Below is a small trained network, with its code and all its weights. Each question gives an input and a class and asks what happens when units are switched off, that is, made to give their printed mean instead of their output.

import numpy as np


def w(rows, s, z=0):
    codes = np.array(rows[::2]) - 128.0
    scale = np.full(codes.shape[1], s)
    scale[-1] = z or s
    return codes * scale


def f(y):
    return y / 2 * (1 + np.tanh(0.7978845608 * (y + 0.044715 * y**3)))


def log_softmax(a):
    a = a - a.max(-1, keepdims=True)
    return a - np.log(np.exp(a).sum(-1, keepdims=True))


def net(x, mask):
    res = np.array(x, float).reshape(1, 7) / 4 @ E
    y = f(res @ A[0][:, :-1].T + A[0][:, -1])
    res = res + np.where(mask, y, B[0][:, -1]) @ B[0][:, :-1]
    return log_softmax(res[-1] @ U[:, :-1].T + U[:, -1])


A, B = {}, {}
E = w([
[194,165,109,174,215,25,76,180,46],'x0',
[104,62,70,249,188,98,175,29,174],'x1',
[128,126,128,127,126,127,126,127,125],'x2',
[126,128,128,126,129,129,127,130,126],'x3',
[2,137,82,187,84,113,65,238,175],'x4',
[98,220,168,218,99,224,66,55,50],'x5',
[148,232,19,126,33,74,214,104,101],'x6',
],0.0052)
A[0] = w([
[40,99,117,100,40,209,151,118,209,34],'neuron 1',
[138,189,52,131,60,83,172,113,118,72],'neuron 2',
[112,77,80,251,181,112,170,40,182,57],'neuron 3',
[245,134,174,72,174,146,197,23,71,35],'neuron 4',
[119,65,72,255,184,118,184,56,183,78],'neuron 5',
[156,185,199,32,83,153,100,216,95,37],'neuron 6',
[94,79,138,91,36,214,180,76,214,80],'neuron 7',
[136,184,44,126,77,101,173,120,115,3],'neuron 8',
[99,102,136,61,57,208,176,58,197,65],'neuron 9',
[149,51,78,47,151,66,178,169,186,32],'neuron 10',
[132,187,47,134,61,84,183,118,106,61],'neuron 11',
[101,48,223,129,200,148,53,142,148,168],'neuron 12',
[142,68,83,62,139,61,166,174,195,9],'neuron 13',
[192,161,105,153,207,53,91,171,36,60],'neuron 14',
[157,57,99,51,154,60,200,178,201,44],'neuron 15',
[127,187,36,134,72,96,187,129,101,91],'neuron 16',
[103,204,172,211,115,197,89,63,68,74],'neuron 17',
[71,92,162,57,37,212,182,91,182,121],'neuron 18',
[149,174,178,16,73,165,95,207,84,17],'neuron 19',
[105,62,209,129,219,165,52,152,157,171],'neuron 20',
[136,198,38,124,73,90,167,110,125,79],'neuron 21',
[113,49,211,144,211,169,53,151,160,169],'neuron 22',
[146,185,187,17,84,148,86,205,93,24],'neuron 23',
[114,92,194,139,198,134,96,161,124,92],'neuron 24',
[141,192,53,114,81,99,182,104,113,27],'neuron 25',
[194,107,175,75,89,180,193,38,132,7],'neuron 26',
[131,199,48,133,75,90,190,123,118,74],'neuron 27',
[121,193,161,207,92,201,72,53,48,72],'neuron 28',
[247,121,182,57,157,129,187,19,65,30],'neuron 29',
[9,154,79,194,70,105,62,237,176,61],'neuron 30',
[182,154,104,167,198,33,73,169,41,60],'neuron 31',
[185,159,101,159,208,45,79,175,38,60],'neuron 32',
[98,193,156,209,97,203,79,72,54,75],'neuron 33',
],0.0049,0.00077)
B[0] = w([
[142,164,129,207,147,112,95,163,188,193],'neuron 1',
[181,88,184,113,72,179,169,105,108,176],'neuron 2',
[94,155,61,50,98,46,66,33,86,227],'neuron 3',
[86,39,28,176,160,189,61,216,115,248],'neuron 4',
[96,162,59,50,105,42,56,23,100,233],'neuron 5',
[114,139,62,80,95,51,60,39,118,209],'neuron 6',
[155,192,156,186,139,84,112,134,198,211],'neuron 7',
[169,89,168,114,91,180,158,107,114,162],'neuron 8',
[153,171,149,201,145,105,105,155,198,202],'neuron 9',
[62,183,164,78,197,110,205,183,82,217],'neuron 10',
[185,84,178,103,71,182,163,98,111,179],'neuron 11',
[197,84,193,97,53,182,176,78,95,235],'neuron 12',
[72,149,144,81,182,130,186,185,90,199],'neuron 13',
[175,181,157,215,131,111,107,141,203,222],'neuron 14',
[55,189,167,64,204,105,210,189,73,229],'neuron 15',
[189,80,178,111,73,184,152,108,107,181],'neuron 16',
[60,181,164,63,196,109,217,183,70,203],'neuron 17',
[167,204,159,197,136,79,124,131,204,213],'neuron 18',
[109,158,67,96,103,49,71,46,120,208],'neuron 19',
[200,75,196,94,55,188,171,79,94,236],'neuron 20',
[172,83,180,117,81,174,161,106,105,177],'neuron 21',
[194,84,191,93,49,180,169,70,94,239],'neuron 22',
[117,145,57,76,104,55,58,37,116,208],'neuron 23',
[174,115,166,131,81,158,145,113,133,178],'neuron 24',
[170,75,161,118,89,179,151,117,117,168],'neuron 25',
[130,121,98,197,147,146,86,176,156,200],'neuron 26',
[185,77,178,109,76,185,165,93,106,179],'neuron 27',
[49,182,163,64,210,111,196,195,77,211],'neuron 28',
[84,38,29,181,149,197,57,214,112,252],'neuron 29',
[103,2,23,163,139,223,58,207,85,231],'neuron 30',
[178,186,171,201,125,110,127,137,207,227],'neuron 31',
[175,183,166,206,122,102,123,134,212,227],'neuron 32',
[59,163,151,75,205,109,195,190,77,205],'neuron 33',
],0.0057,0.0039)
U = w([
[195,66,211,98,57,203,183,73,98,253],'0',
[46,181,159,65,213,104,221,197,81,88],'1',
[110,145,41,77,99,36,54,2,114,37],'2',
[105,30,21,199,141,211,63,229,119,68],'3',
[174,206,182,249,130,91,123,139,229,158],'4',
],0.0098,0.00049)

Each question gives the input, the list of numbers given to net, and the class t.
The units are the neurons (one row each of A and B). Each row of codes is followed by its name. A weight is (code - 128) times the scale printed after its matrix; where a second scale follows, it is the last column's (A, B and U).
mask holds one flag per neuron, in row order. A switched-off neuron (its flag False) gives its mean, the last column of its row in B, instead of its output. The means were averaged over made-up inputs and are rounded, as every weight is.
A unit's drop is (log p(t) with every unit on - log p(t) with that unit switched off) / (log p(t) with every unit on - log p(t) with every unit switched off).
The circuit of an input: a set's keep is (log p(t) with only the set's units on - log p(t) with every unit switched off) / (log p(t) with every unit on - log p(t) with every unit switched off). Starting from the 12 units with the biggest drops (on a tie, the unit counted first), units are removed one at a time, each time the one whose removal leaves the highest keep (on an exact tie, the one counted first), for as long as the keep stays at least 0.8.
units of the circuit, in order: the units of the circuit, biggest drop first
unit that matters most: the unit with the biggest drop
k most important neurons: the k neurons with the biggest drops, biggest first
drop of u: that unit's drop, to one decimal
input [2,-4,-2,-7,-5,8,-6], class 1: units of the circuit, in order => (neuron 28)
input [8,-7,5,6,6,-3,-7], class 4: 3 most important neurons => (neuron 32; neuron 31; neuron 14)
input [7,-8,-5,6,6,-6,5], class 2: 3 most important neurons => (neuron 23; neuron 6; neuron 19)
input [7,8,1,-1,0,-8,4], class 1: 2 most important neurons => (neuron 15; neuron 10)
input [8,-3,2,8,-6,6,5], class 4: 4 most important neurons => (neuron 14; neuron 32; neuron 31; neuron 30)
input [5,-6,-2,1,-8,-4,-2], class 3: 2 most important neurons => (neuron 29; neuron 4)
input [-3,8,-8,-6,8,6,1], class 2: 2 most important neurons => (neuron 5; neuron 3)
input [8,-5,-1,5,-5,6,0], class 4: 4 most important neurons => (neuron 14; neuron 32; neuron 31; neuron 15)
input [-6,4,-1,-1,-3,7,5], class 1: 3 most important neurons => (neuron 28; neuron 17; neuron 33)
input [5,5,3,-3,-3,-6,0], class 1: 3 most important neurons => (neuron 15; neuron 10; neuron 13)
input [-8,7,-5,-3,1,5,7], class 4: 2 most important neurons => (neuron 7; neuron 1)
input [7,2,-4,6,-8,7,-7], class 3: 2 most important neurons => (neuron 4; neuron 29)
input [-6,7,-4,5,-2,6,1], class 2: 2 most important neurons => (neuron 3; neuron 5)
input [-2,8,4,0,-5,2,-7], class 2: units of the circuit, in order => (neuron 5)
input [1,-7,1,-3,7,8,6], class 1: 3 most important neurons => (neuron 28; neuron 33; neuron 17)
input [2,-3,5,-2,-8,-1,-6], class 3: 2 most important neurons => (neuron 29; neuron 4)
input [-5,2,-7,0,-8,-7,-6], class 3: 3 most important neurons => (neuron 29; neuron 4; neuron 26)
input [5,1,-2,1,-2,7,-8], class 0: drop of neuron 12 => 0.3
input [-5,-2,-4,6,4,3,4], class 4: drop of neuron 4 => 0.5
input [3,-1,5,8,6,5,8], class 0: drop of neuron 10 => 0.0
input [7,3,8,-3,5,-7,-7], class 0: drop of neuron 24 => 0.1
input [-8,1,2,-4,7,-5,7], class 4: unit that matters most => neuron 1
